grid = ((153.046, -173.617, 53.189, -150.555, -168.080, -159.018, 151.468, -182.157, -117.955, -171.601, -207.838, -178.930), (35.890, -6.882, 58.214, 9.546, -107.082, -120.246, 40.229, -109.019, 8.447, -59.671, -22.347, -72.585), (-71.971, 9.778, -81.201, -46.245, -28.587, -18.930, -94.052, 30.070, 21.749, 49.409, -31.858, 47.989), (-7.710, -117.617, -77.324, -124.901, -36.721, -9.537, -11.572, -18.776, -100.733, -58.650, -120.926, -50.228), (-26.154, 6.810, -77.451, -104.033, -116.038, -94.173, -67.422, -4.418, 46.068, 49.212, -104.105, 40.262), (-22.194, 14.371, -84.151, -119.241, -128.201, -104.651, -73.613, 1.471, 61.458, 66.115, -120.235, 55.410), (47.146, 27.449, 40.132, -21.248, -127.482, -127.318, 31.417, -77.867, 51.571, -13.052, -47.831, -27.877))
Indices start at 1.
row 1 col 1 => 153.046
row 3 col 9 => 21.749
row 7 col 7 => 31.417
row 2 col 11 => -22.347
row 5 col 2 => 6.810
row 1 col 11 => -207.838
row 5 col 6 => -94.173
row 5 col 11 => -104.105
row 7 col 9 => 51.571
row 3 col 2 => 9.778
row 6 col 6 => -104.651
row 3 col 4 => -46.245
row 7 col 11 => -47.831
row 7 col 6 => -127.318
row 2 col 7 => 40.229
row 6 col 9 => 61.458
row 4 col 1 => -7.710
row 3 col 5 => -28.587
row 5 col 1 => -26.154
row 5 col 4 => -104.033
row 6 col 5 => -128.201
row 2 col 5 => -107.082
row 1 col 7 => 151.468
row 5 col 8 => -4.418
row 2 col 9 => 8.447
row 6 col 8 => 1.471
row 7 col 5 => -127.482
row 5 col 3 => -77.451
row 5 col 9 => 46.068
row 4 col 9 => -100.733
row 1 col 12 => -178.930
row 7 col 1 => 47.146
row 2 col 8 => -109.019

A =
[[0.181, -0.943, 0.110, -0.942, -0.357],
 [-0.389, 0.017, -0.313, -0.801, -2.138],
 [-0.092, -1.187, 0.397, -0.613, 0.581],
 [0.610, -1.428, 0.672, -1.439, 1.573],
 [-1.226, -1.081, 0.300, 0.480, -0.331],
 [-0.081, -0.618, -0.912, -0.610, -1.007],
 [-0.140, -0.575, -0.845, -0.577, 1.681],
 [0.416, -0.735, -1.067, 0.223, 0.105],
 [-1.167, -0.142, 0.251, -1.033, -2.882],
 [-1.022, 0.219, -0.999, 0.203, 2.181],
 [-0.938, -0.430, 0.140, -0.145, -1.457],
 [-0.340, 0.231, -1.294, 0.340, 0.515],
 [0.517, -0.248, -1.303, 0.048, 0.412],
 [-0.209, -0.860, -0.898, -0.371, 0.360],
 [-0.018, -0.774, -0.006, -0.510, -1.885],
 [-0.767, -0.658, -0.223, 0.023, -0.120]]
Indices start at 1.
(1, 1)	0.181
(10, 5)	2.181
(8, 5)	0.105
(6, 1)	-0.081
(11, 4)	-0.145
(7, 1)	-0.140
(2, 2)	0.017
(6, 3)	-0.912
(2, 1)	-0.389
(12, 2)	0.231
(8, 4)	0.223
(1, 5)	-0.357
(5, 3)	0.300
(16, 2)	-0.658
(7, 5)	1.681
(9, 5)	-2.882
(2, 5)	-2.138
(14, 3)	-0.898
(14, 4)	-0.371
(15, 3)	-0.006
(13, 2)	-0.248
(12, 1)	-0.340
(16, 3)	-0.223
(16, 5)	-0.120
(12, 3)	-1.294
(1, 3)	0.110
(1, 2)	-0.943
(16, 4)	0.023
(13, 4)	0.048
(15, 2)	-0.774
(4, 5)	1.573

x =
[[  1  16   9   3   9  -8   0  -1   0   0   2 -11  -6  -4   9]
 [ 10  34  -9  15  12   8   0  15   0   0 -15  19   1   2  25]
 [  0   3   7  -4  15 -15   4 -17 -30   1   0   8  -8  -5  -7]
 [ 21  11   0  -6   9 -10  10   2 -13 -10  33   7  -7  -6  -2]
 [  0  -3  -7 -17  -5  11 -19  12   0 -13  -6   0 -30   1   5]
 [ 10  -2   0  -4  -8   0   7 -31  -2   2  -4   0   1   6  -9]
 [  3 -28  20   0  12  12 -43   3 -19  65 -18   0  20  33 -45]
 [-28 -44   0 -31 -24  23  -4 -10   0   3 -22  22 -58  -6 -14]]
Indices start at 1.
(1, 1): 1
(6, 7): 7
(7, 13): 20
(1, 14): -4
(4, 1): 21
(6, 14): 6
(4, 5): 9
(2, 3): -9
(7, 9): -19
(8, 11): -22
(6, 11): -4
(2, 12): 19
(3, 5): 15
(5, 2): -3
(7, 14): 33
(5, 4): -17
(8, 4): -31
(5, 5): -5
(1, 9): 0
(3, 3): 7
(2, 15): 25
(3, 9): -30
(1, 10): 0
(8, 13): -58
(1, 12): -11
(6, 13): 1
(7, 8): 3
(6, 6): 0
(8, 8): -10
(7, 15): -45
(3, 14): -5
(3, 15): -7
(2, 11): -15

W =
[[ 12   1 -24  11 -12 -21 -25 -14   0   7   5  11 -23 -12 -23]
 [-19   4  -5 -15 -26 -12   3  14 -34  -5 -34 -16  10  14  10]
 [-24  -9  12 -23  -4   8  15   7 -17 -17 -21 -23  15   5  15]
 [-21  22   1 -13 -38 -13  17  40 -52   7 -51 -16  30  39  30]
 [ -2  34  -8   5 -39 -20   8  41 -43  23 -39   3  22  41  22]]
Indices start at 1.
row 1 col 1 = 12
row 3 col 5 = -4
row 3 col 15 = 15
row 5 col 7 = 8
row 5 col 11 = -39
row 2 col 4 = -15
row 5 col 3 = -8
row 2 col 6 = -12
row 3 col 3 = 12
row 1 col 13 = -23
row 4 col 5 = -38
row 2 col 11 = -34
row 5 col 8 = 41
row 2 col 10 = -5
row 2 col 13 = 10
row 5 col 13 = 22
row 3 col 4 = -23
row 2 col 12 = -16
row 5 col 6 = -20
row 5 col 12 = 3
row 3 col 13 = 15
row 1 col 6 = -21
row 1 col 7 = -25
row 1 col 11 = 5
row 2 col 14 = 14
row 4 col 6 = -13

M =
[[-26 -34 -62  39  14  15   8 -41  24  18]
 [ 27  33  15  47 -29  22  -5 -13   8  23]]
Indices start at 1.
(1, 1) => -26
(2, 10) => 23
(1, 10) => 18
(2, 3) => 15
(2, 2) => 33
(1, 3) => -62
(2, 4) => 47
(2, 8) => -13
(1, 8) => -41

m =
array([[ -1,   0, -56,  -1,  25,  28, -34, -25,   2, -49,  43, -38],
       [-42,   1,  38,  40,  12, -47, -17,  29,  26, -17,  -2,  16],
       [  8,  37,  28, -39,  25,  13, -31,  26,  21,  17,  21, -44],
       [-20,  -5,   6, -29, -36,  40, -36, -26, -15,  12,  -2,  -7]])
Indices start at 1.
row 1 col 1 = -1
row 2 col 5 = 12
row 4 col 10 = 12
row 4 col 6 = 40
row 1 col 12 = -38
row 3 col 8 = 26
row 3 col 2 = 37
row 2 col 7 = -17
row 4 col 12 = -7
row 3 col 4 = -39
row 4 col 7 = -36
row 2 col 11 = -2
row 2 col 12 = 16
row 3 col 12 = -44
row 2 col 3 = 38
row 1 col 7 = -34
row 1 col 11 = 43
row 4 col 8 = -26
row 1 col 6 = 28
row 1 col 8 = -25
row 3 col 6 = 13
row 2 col 10 = -17
row 3 col 5 = 25

a =
[[611 971 729 268 911 196 315]
 [283 302 342 399 672 478 892]
 [349 622 809 686 664 942 387]
 [730 950 747 393 542 901 990]]
Indices start at 1.
row 1 col 1: 611
row 1 col 6: 196
row 2 col 4: 399
row 1 col 7: 315
row 3 col 2: 622
row 3 col 4: 686
row 2 col 2: 302
row 3 col 1: 349
